[-21 -19 -26  19  12 -24  57 -56  37 -50 -18 -17  30  53  29 -28  45 -25
  51 -76 103 -18  13  -5 -23 -52  27   8   7   8 -10  -6  20 -35]
7
[-30  -2 -18  11  10 -17  45 -62  37 -31 -32 -11  16  47  18 -34  46 -39
  39 -63 101 -18   2  -1 -14 -35  -1   2  17   9 -14  10   6 -31]
10
[-29  -7 -37   0  -2   0  42 -50  34 -29 -41 -13  22  60  14 -31  51 -18
  32 -64 107 -14  10  -7 -37 -38  22   9  17  21 -10  -5  -7 -20]
12
[ -7   0 -11  13   4 -18  52 -47  24 -30 -17   4   6  54  30 -24  43 -47
  31 -60 101 -24   9   7  16 -18 -29  -1  28  10 -17  16   0 -46]
10
[ -8 -29 -26 -27  41  18  -9 -30  52 -26 -13 -18  49  -3 -16 -41  25  13
  50 -76  43 -48  10 -29 -18 -51 -72 -18  14 -18  -4  -6  56   0]
12
[-15 -19 -44 -19  11  18   6 -37  41 -20  37   0  22   0  13 -27  20 -25
  49 -58  69 -42  25 -24 -10 -60 -63 -21   7   5 -14 -15  50 -23]
0
[-22 -21 -28  25  10 -24  58 -53  33 -44 -13 -16  27  65  27 -24  45 -30
  50 -76 104 -16   5  -3 -23 -54  31  11   6  14 -15 -18  19 -44]
7
[ 24   1  -7  12  -4 -28  37 -51  17 -38  -4  13 -17  53  30 -18  34 -14
  39 -66  84 -37  18  -1  35 -33 -13  -7  19   7 -26  19   5 -69]
4
[-26  -5 -31  10  14 -23  53 -64  41 -38 -19 -12  14  54  17 -31  47 -28
  33 -74 108 -23   3   3 -27 -54  29  -5   7  10 -15 -14  12 -38]
8
[-14 -20 -36   2  20   4   4 -29  37 -12  24 -18  12  -4  -8 -19  21 -24
  62 -67  73 -38  10 -13 -31 -64 -61 -25  10  23 -25 -15  45   9]
6
[-20  -8 -31   1   8 -24  48 -52  33 -32 -28  -7   8  63  22 -38  49 -30
  43 -67 104 -23  11   1 -22 -32  14  -2   8  13 -19  -8   3 -44]
8
[-22 -16 -26 -14  24  10  19 -41  44 -19  19   0  28  -2  -8 -24  17 -16
  60 -67  81 -45  18 -12 -38 -62 -43 -28   8   3 -10 -22  47 -16]
8
[-26 -14 -43  14  24 -10  40 -53  34 -39 -23 -15  20  52  23 -28  48 -26
  45 -62  93 -20  15 -19 -31 -30  10   6   2  11 -17   4   4 -24]
9
[-17 -10 -33  11  14 -21  43 -55  20 -28 -30 -14  17  57  15 -29  50 -32
  46 -72 102  -2  12  -5 -22 -41   3   5   5  31 -25   4   5 -16]
6
[-15   0 -13  12   5 -22  36 -72  36 -36 -29  -5  10  32  15 -27  40 -13
  40 -65  93 -17  11  -8 -19 -57  26  -3  -1   2 -12   7   3 -40]
4
[  5  -7 -28  11  -1   0  49 -43  21 -50  -4   3   3  62  26 -25  54 -28
  33 -65  99 -23   6  -1  14 -26  -4   4  19  23 -12   8  12 -65]
2
[ -7 -32 -15 -13  46  27  -7 -36  64 -33 -24 -16  37  -5 -17 -49  40  -3
  53 -58  44 -39   8 -29 -23 -45 -78  -7   3 -28  -4  -2  56  -9]
2
[-15 -42 -26 -20  42   8   4 -21  53 -29  -7 -19  66   9 -10 -39  19   2
  64 -65  51 -33   8 -21  -8 -54 -66   3  -2 -22   5 -18  69 -23]
7
[  5   0 -24  21   4 -34  47 -44  17 -32   4   5 -23  58  45 -24  46 -31
  32 -64  87 -39   5   9  44 -23 -18  -4  16  18 -22  10  10 -78]
3
[  3  -9 -21  11  11 -14  48 -46  30 -36  -3   4   0  72  38 -18  45 -22
  21 -71 106 -31   6  -4   2 -26  -7  20  10  14 -28  -1  10 -58]
11
[-15 -30 -23 -19  41   8  -3 -40  49 -26  -4   0  50   2  -6 -47  24   5
  59 -76  42 -37   7 -26  -7 -39 -76  -8  -2 -12  -6 -10  53 -27]
1
[-13 -26 -33 -36  36  18 -11 -45  57 -24  -1  -9  48   2  -6 -42  26  -8
  45 -61  45 -34  11 -31  -2 -53 -78  -6  -4 -27  -1  -9  59 -15]
0
[-12 -41 -52 -25  52   9  -5 -11  52 -27  16 -27  58  -1  -5 -11  16   2
  41 -53  39 -37  15 -16 -13 -46 -66 -11  -2 -12  -8 -20  46  -9]
9
[ 11 -30 -22 -17  37   4   3 -28  32 -18  -6  -9  53   8 -23 -27  23  -2
  51 -76  58 -24   1  -8   3 -47 -81  -9   2   5 -11 -20  68  -7]
6
[ 24  -6  -5  22   1 -24  43 -42  26 -34 -17  10  -9  41  28 -23  42 -15
  30 -57  84 -30  18   8  27 -35  -9  -9  17   2 -18  15   6 -62]
4
[-38   0 -27  13  13 -26  41 -72  34 -26 -30 -10   2  53  23 -34  49 -30
  44 -62  95 -22   2  -6 -20 -43  16   8  -5  11 -17  -1   5 -45]
3
[-30  -8 -37   1   4 -16  40 -55  33 -38 -27   1  17  58  28 -45  47 -16
  43 -69  92 -16   9 -10  -6 -27   6  10   4  23 -11   9   1 -47]
1
[-35   0 -18   7   0 -15  48 -61  31 -35 -21 -10  12  60  12 -25  42 -38
  37 -61 102 -17  -9   4  -7 -32  10   3  10  14  -8   6   6 -38]
10
[ -1  -1 -27   6   5 -17  43 -54  28 -51   0 -13   7  57  27 -24  49 -18
  34 -70  90 -33  10  15  15 -23  -7   2  20  18 -30   2  11 -51]
5
[  1   1 -20  23  15 -38  45 -61  25 -36 -10  -1 -19  54  46 -28  50 -34
  35 -72  84 -38   8   2  28 -27 -10  -4  15   8 -26  14   6 -66]
3
[-32 -19 -28  -7  21  10  10 -43  43 -24  19   3  26  -1   3 -37  19  -9
  64 -74  61 -44  20 -25 -30 -53 -57 -21  -3   7 -11 -10  42 -18]
1
[-19  -7 -39   2   0 -12  42 -73  38 -45  -4 -11  14  57  34 -24  52 -34
  27 -66  95 -14  12  -8 -15 -48  25   3   1   8 -18  -4  10 -35]
0
[ -3  -1 -24  13  11 -34  44 -54  21 -39  -1  -1 -12  61  36 -25  47 -20
  39 -65  79 -40   0   4  37 -27  -7   0   9  13 -21  18  16 -74]
3
[-19  -6 -31  10  18 -26  50 -60  42 -41 -27  -9  10  49  21 -38  47 -24
  36 -77 102 -32  11  -2 -18 -51  15  -7  13  10 -21  -4  14 -37]
8
[ -4  -1 -21  12   5 -28  44 -58  28 -41 -19   3  13  39  19 -27  37  -1
  36 -68  98 -22  11  -6   1 -57  17  -1   7  11 -15  12  13 -50]
4
[-18 -35 -27   9  15   9  27 -20  36 -25  33  -9  29  14  10 -21  20 -24
  67 -64  77 -38  19 -13 -33 -57 -43 -14   6   5 -13 -26  54 -25]
7
[-26  -3 -20  11   8 -17  46 -60  36 -33 -29 -10  17  48  19 -34  46 -37
  37 -63  99 -20   2   1  -5 -33  -2   1  19   9 -13  11  10 -35]
10
[-24  -5 -45  -4  -1  -9  37 -69  42 -36  -9 -11  21  64  30 -30  54 -29
  32 -58 105 -10  -1 -15 -23 -44  16  17   6   7 -18  -6   3 -31]
0
[ 15 -11 -17  26   8  -6  54 -50  22 -52  -9   3  -7  55  35 -25  58 -40
  30 -74  89 -27  22   0  15 -29  -5  -8  24  17 -20  12   8 -62]
2
[  5   1 -29   8   5 -16  52 -47  19 -44   7  -3  12  67  31 -17  48 -23
  31 -68 103 -25  11  15  20 -19 -14  11  28  23 -33   0   1 -56]
5
[-10  -5 -24   1   2 -16  39 -57  26 -39 -19  10   8  57  38 -34  47 -22
  43 -68  87 -29  13  -2   9 -15 -16   5  12  17 -24  11  -1 -59]
1
[  4 -12 -22   3   3  -6  48 -27  21 -13 -27  20  -2  79  40 -24  42 -36
  27 -54 114 -20  26  -4   7  -4 -27  28  13  24 -26  -2  -9 -61]
11
[ -8 -28 -38 -20  26  21   0 -18  43 -27   4 -12  55  -4 -20 -30  23  17
  44 -70  62 -41 -13 -17 -17 -51 -48 -13  18   4   0 -18  58 -11]
12
[ -8 -39 -37 -22  56  15  -8 -21  54 -25  -4 -22  57 -11 -11 -28  21   1
  48 -57  37 -40  15 -21 -12 -38 -77 -13  -6 -22   0 -16  57  -8]
9
[ -7  -2 -17  18   2 -23  43 -64  31 -36 -20   3   8  43  16 -23  38  -8
  41 -63  96 -19  14  -4  -3 -59  28  -3   7  13 -15  10   7 -51]
4
[-17 -31 -25 -30  43  18  -5 -26  52 -12 -13  -4  48   6  -9 -32  16   0
  38 -62  61 -37   8 -22 -13 -47 -70  10 -12  -9  -3 -23  56 -32]
11
[-21 -31 -22 -21  40  12  -5 -36  58 -27 -12  -5  48  -6 -12 -46  24   8
  54 -66  40 -39   4 -20 -13 -43 -72  -9  -6 -17  -1  -9  53 -16]
1
[-16 -17 -15 -10  23   2  -1 -49  43 -14  15  -3  19 -10 -10 -11   4  -8
  57 -60  59 -38  27 -23 -29 -76 -40 -23   2  -5 -17  -9  30 -16]
4
[-27   1 -31   5   7 -12  43 -69  35 -46 -18 -20  20  51  16 -29  49 -23
  34 -69 102 -18   6   9 -17 -36  20   8   9  19 -19  -9   5 -35]
5
[ 19  -7 -21  10  15 -32  55 -44  28 -43  -8   6  -4  52  45 -31  48 -29
  32 -78  93 -44  24   9  24 -28 -21 -16  31   8 -32   8  12 -59]
8
[-24  -3 -28   9  -2 -16  54 -52  29 -33 -14  -5  29  58  17 -25  41 -28
  31 -64 111 -14  -4   7  -2 -39   4   7  19  23 -13  -3  20 -44]
10
[ 29  -4  -4  21   0 -29  40 -52  22 -41 -12  12 -16  52  30 -20  41 -12
  35 -65  78 -37  17   5  41 -35  -6  -8  22   6 -27  20   9 -74]
4
[-38 -15 -19  -7  20  19   8 -37  46 -15  17 -10  23 -16 -10 -19  12 -32
  49 -52  69 -43   4  -9 -32 -54 -65 -26  12   0 -10  -5  45  -4]
10
[-34  -5 -33  12   8 -18  41 -72  40 -47 -18  -9  18  50  26 -38  50 -18
  35 -78  90 -18  -7  -7 -16 -42  24   6  -1  16 -10   1   5 -44]
1
[-32  -4 -27   7  13 -24  43 -61  27 -17 -36  -5   6  53  30 -38  51 -34
  47 -54  98 -15  14  -6 -20 -27   6  10  -3  13 -17   2  -4 -47]
3
[-22 -16 -28   0  27  -4  12 -42  39  -9  20  -3   9   8   7 -22  20 -18
  57 -60  60 -48  19 -13  -8 -57 -57 -18   2   5 -21 -16  44 -38]
3
[-21 -16 -39 -11   2  22   4 -39  52 -17  29  -4   6  -2  13 -30  25 -31
  52 -49  74 -44  27 -22 -28 -58 -59 -22   6   0 -14 -16  43  -9]
0
[ 24 -10 -27  20   8 -33  40 -44  10 -41  -3  -8 -12  61  36 -23  51 -34
  42 -82  81 -29  11   5  34 -25 -22 -11  25  32 -39  17  15 -48]
6
[-14 -26 -23  -7  37   1   2 -26  51 -14  -1  -8  29  -3 -11 -41  28   3
  52 -52  50 -46  -8 -11  -2 -43 -74  -8  -8 -16  -2 -16  66 -29]
3
[-24  -4 -49  -2  -7  -9  40 -66  37 -41   1 -11  21  60  27 -25  47 -30
  22 -65 103  -9  -3  -8  -6 -52  23  12   4  16 -10 -14  14 -43]
0
[-25 -12 -24  -1  23   3   7 -43  42  -8  25  -1   4  -4   4 -27  18 -19
  68 -58  65 -55  19 -19 -20 -57 -67 -23   3   3 -20 -11  49 -25]
3
[-20 -21 -26   2  22   6  18 -23  52 -17  20  -4   5  -3  -1 -31  24 -19
  60 -55  75 -58  22  -7 -37 -60 -54 -36  10   0 -19 -18  46 -11]
8
[  8 -27 -12 -14  30   4  -4 -24  47 -15  -7   2  41  -9 -22 -32  15  16
  51 -55  50 -36   3 -15   0 -56 -65 -11  -2 -19  -2 -16  57 -27]
4
[-15  -5 -29  18  10 -21  45 -66  24 -38 -17 -19  12  54  12 -18  48 -32
  34 -81 101  -7   0   3 -14 -53  16  -1   3  29 -20  -2  14 -19]
6
[  5 -30 -30 -13  38   7  -4 -23  37 -18 -14 -11  42  -4 -20 -38  24  -3
  51 -71  53 -30   1 -12   9 -48 -85 -13   8   9 -10  -7  69  -9]
6
[-16 -11 -33 -12  16  14  14 -32  38 -25  26  -8  27  -1   1 -30  18 -10
  55 -65  75 -48  31  -4 -11 -48 -70 -18  17  16 -22 -15  47 -22]
5
[-10 -40 -21  -5  36   8  12 -12  53 -29  -5 -12  52  -1  -9 -38  24   1
  70 -55  60 -43   3 -11 -14 -51 -62  -5   0 -16   3 -15  68 -18]
7
[-33 -11 -35  14  11 -20  43 -63  37 -41 -21  -2  18  59  26 -42  49 -14
  41 -76  91 -19   2 -12 -18 -41  16  10   5  22 -22   1   6 -43]
1
[  6 -11 -29  16  11 -19  47 -29  25 -34  -8   9 -10  64  42 -25  45 -20
  22 -66 101 -41   4  -2  21 -22 -15  15  13  24 -31   8  11 -68]
11
[ 14 -23 -21  22  13 -30  54 -35  24 -49  -1  -4  11  59  48 -27  42 -31
  50 -81  89 -35  24  -3  21 -30 -17   1  24   6 -22   5  20 -57]
7
[-29 -17 -44 -17   6  24  -1 -45  52 -17  40 -11  25  -9   4 -21  22 -29
  49 -53  75 -34   5 -21 -40 -63 -42 -18   0   0  -7 -26  43  -6]
0
[-12 -28 -34 -30  36  13 -11 -42  62 -26   2 -14  38   2  -1 -41  28  -9
  49 -57  44 -39  14 -33  -7 -52 -73  -8   2 -28  -8  -2  50  -7]
0
[-12 -20 -21 -25  44  17  -4 -40  57 -30 -12 -18  53  -1 -19 -42  27   8
  52 -61  51 -39  11  -8  -5 -39 -78  -3   7 -17  -8 -10  55 -12]
5
[-31  -5 -32  11  11 -28  44 -59  28 -22 -26  -5   2  58  25 -36  46 -27
  44 -62  94 -21   9  -7  -9 -39   7   8  -1  19 -20  -4   9 -52]
3
[-27   1 -33   2  10 -14  37 -67  38 -46 -19 -22  17  51  17 -34  48 -19
  39 -69  97 -22   6   4 -15 -33  11   8  11  16 -22   0   4 -32]
5
[ 12 -20 -12  31  12 -32  58 -42  22 -49   0  -2  -5  70  45 -20  43 -41
  50 -80  87 -35  24  -1  20 -30  -7  -1  24   6 -26   8   9 -56]
7
